Here is a tiny trained network, its code and every weight. The questions are about switching its units off for an input and a class, where a switched-off unit gives its printed mean instead of its output.

import numpy as np


def w(rows, s, z=0):
    codes = np.array(rows[::2]) - 128.0
    scale = np.full(codes.shape[1], s)
    scale[-1] = z or s
    return codes * scale


def f(y):
    return y / 2 * (1 + np.tanh(0.7978845608 * (y + 0.044715 * y**3)))


def log_softmax(a):
    a = a - a.max(-1, keepdims=True)
    return a - np.log(np.exp(a).sum(-1, keepdims=True))


def net(x, mask):
    res = np.array(x, float).reshape(1, 8) / 4 @ E
    y = f(res @ A[0][:, :-1].T + A[0][:, -1])
    res = res + np.where(mask, y, B[0][:, -1]) @ B[0][:, :-1]
    return log_softmax(res[-1] @ U[:, :-1].T + U[:, -1])


A, B = {}, {}
E = w([
[87,75,154,4,100,34,141,92,122,51],'x0',
[145,96,121,138,125,111,119,121,146,138],'x1',
[115,144,137,132,129,132,149,127,113,116],'x2',
[90,137,91,157,151,127,84,163,132,137],'x3',
[168,176,2,105,113,82,141,209,209,75],'x4',
[118,133,127,109,140,153,139,134,134,128],'x5',
[166,115,163,180,188,173,48,131,122,17],'x6',
[131,156,239,118,61,140,72,248,203,122],'x7',
],0.0077)
A[0] = w([
[173,170,109,188,107,190,135,113,129,151,3],'n1',
[186,186,102,113,151,78,141,139,150,93,39],'n2',
[192,93,147,141,207,160,75,149,107,1,39],'n3',
[171,162,165,93,94,178,91,185,163,133,94],'n4',
[92,148,147,64,155,75,107,113,118,103,7],'n5',
[40,65,194,141,136,103,92,76,61,146,123],'n6',
[84,97,140,98,137,73,112,123,126,75,32],'n7',
[148,81,153,133,177,145,132,147,107,102,3],'n8',
[151,131,27,140,164,158,153,43,72,103,170],'n9',
[126,173,71,133,148,72,152,139,188,59,55],'n10',
],0.0085,0.0047)
B[0] = w([
[60,76,58,237,171,92,202,82,198,114,165],'n1',
[186,206,212,144,179,157,98,25,154,123,150],'n2',
[114,109,111,90,128,23,184,155,57,254,226],'n3',
[130,46,111,128,92,150,98,108,112,83,182],'n4',
[77,60,38,237,144,100,252,109,180,79,146],'n5',
[161,182,76,94,163,186,39,88,169,156,213],'n6',
[122,79,77,240,150,177,250,77,249,86,156],'n7',
[150,194,133,132,186,152,160,142,87,123,131],'n8',
[82,83,131,77,94,187,80,188,73,57,254],'n9',
[231,207,146,89,204,152,67,113,140,118,175],'n10',
],0.0087,0.0096)
U = w([
[117,102,87,255,146,145,196,96,192,92,32],'0',
[148,127,126,114,96,153,110,152,130,120,255],'1',
[203,214,158,136,144,186,79,88,139,136,15],'2',
[129,86,147,112,56,158,85,179,99,55,116],'3',
[135,133,120,120,98,114,103,145,118,130,204],'4',
[140,158,95,88,98,45,184,166,67,231,108],'5',
],0.0097,0.0062)

Each question gives the input, the list of numbers given to net, and the class t.
The units are the neurons (one row each of A and B). Each row of codes is followed by its name. A weight is (code - 128) times the scale printed after its matrix; where a second scale follows, it is the last column's (A, B and U).
mask holds one flag per neuron, in row order. A switched-off neuron (its flag False) gives its mean, the last column of its row in B, instead of its output. The means were averaged over made-up inputs and are rounded, as every weight is.
A unit's drop is (log p(t) with every unit on - log p(t) with that unit switched off) / (log p(t) with every unit on - log p(t) with every unit switched off).
The circuit of an input: a set's keep is (log p(t) with only the set's units on - log p(t) with every unit switched off) / (log p(t) with every unit on - log p(t) with every unit switched off). Starting from all 10 units, units are removed one at a time, each time the one whose removal leaves the highest keep (on an exact tie, the one counted first), for as long as the keep stays at least 0.8.
circuit, biggest first: the units of the circuit, biggest drop first
unit that matters most: the unit with the biggest drop
k most important neurons: the k neurons with the biggest drops, biggest first
drop when u is switched off: that unit's drop, to one decimal
input [3,-2,5,-1,-8,8,0,7], class 2: circuit, biggest first -> [n6]
input [6,0,3,-4,-3,1,1,0], class 0: 2 most important neurons -> [n7, n5]
input [-4,-6,4,-5,0,4,-7,7], class 3: 2 most important neurons -> [n3, n4]
input [-6,2,-1,7,-3,7,6,-7], class 3: 2 most important neurons -> [n9, n7]
input [-8,-8,-7,-5,-6,5,-7,-2], class 0: 2 most important neurons -> [n1, n3]
input [7,6,-7,-3,8,4,-7,-6], class 2: circuit, biggest first -> [n10, n2]
input [6,-4,6,-4,-7,6,3,1], class 2: 2 most important neurons -> [n6, n1]
input [-6,1,-6,3,-7,-2,-5,3], class 2: 3 most important neurons -> [n3, n6, n9]
input [2,-5,5,2,-6,-3,6,-8], class 3: 3 most important neurons -> [n9, n10, n2]
input [-1,2,-1,0,5,-8,0,0], class 2: circuit, biggest first -> [n3, n10, n2]
input [-5,8,8,3,-2,-7,-5,-7], class 1: 2 most important neurons -> [n9, n3]
input [4,-5,-1,-5,6,-6,0,-5], class 2: 2 most important neurons -> [n10, n2]
input [7,-7,-6,7,5,-5,-1,5], class 0: circuit, biggest first -> [n7, n5]
input [-8,4,7,2,2,-6,-4,4], class 0: circuit, biggest first -> [n1]
input [-7,4,3,-4,-6,5,1,2], class 0: 3 most important neurons -> [n1, n9, n10]
input [7,5,-7,5,8,-7,-1,6], class 2: circuit, biggest first -> [n10, n2]
input [-5,-2,-1,6,7,7,-2,4], class 2: 2 most important neurons -> [n10, n9]
input [5,-1,-3,7,2,-4,8,6], class 5: 2 most important neurons -> [n3, n9]
input [-5,-3,5,5,8,0,-4,-3], class 2: 3 most important neurons -> [n10, n2, n3]
input [8,4,-8,2,-5,4,4,3], class 0: unit that matters most -> n7
input [7,0,1,2,6,8,8,-5], class 5: drop when n3 is switched off -> 2.5
input [-8,7,5,0,-4,-4,2,2], class 0: drop when n7 is switched off -> 0.0
input [-1,5,4,-5,-6,6,7,1], class 5: drop when n6 is switched off -> -0.1
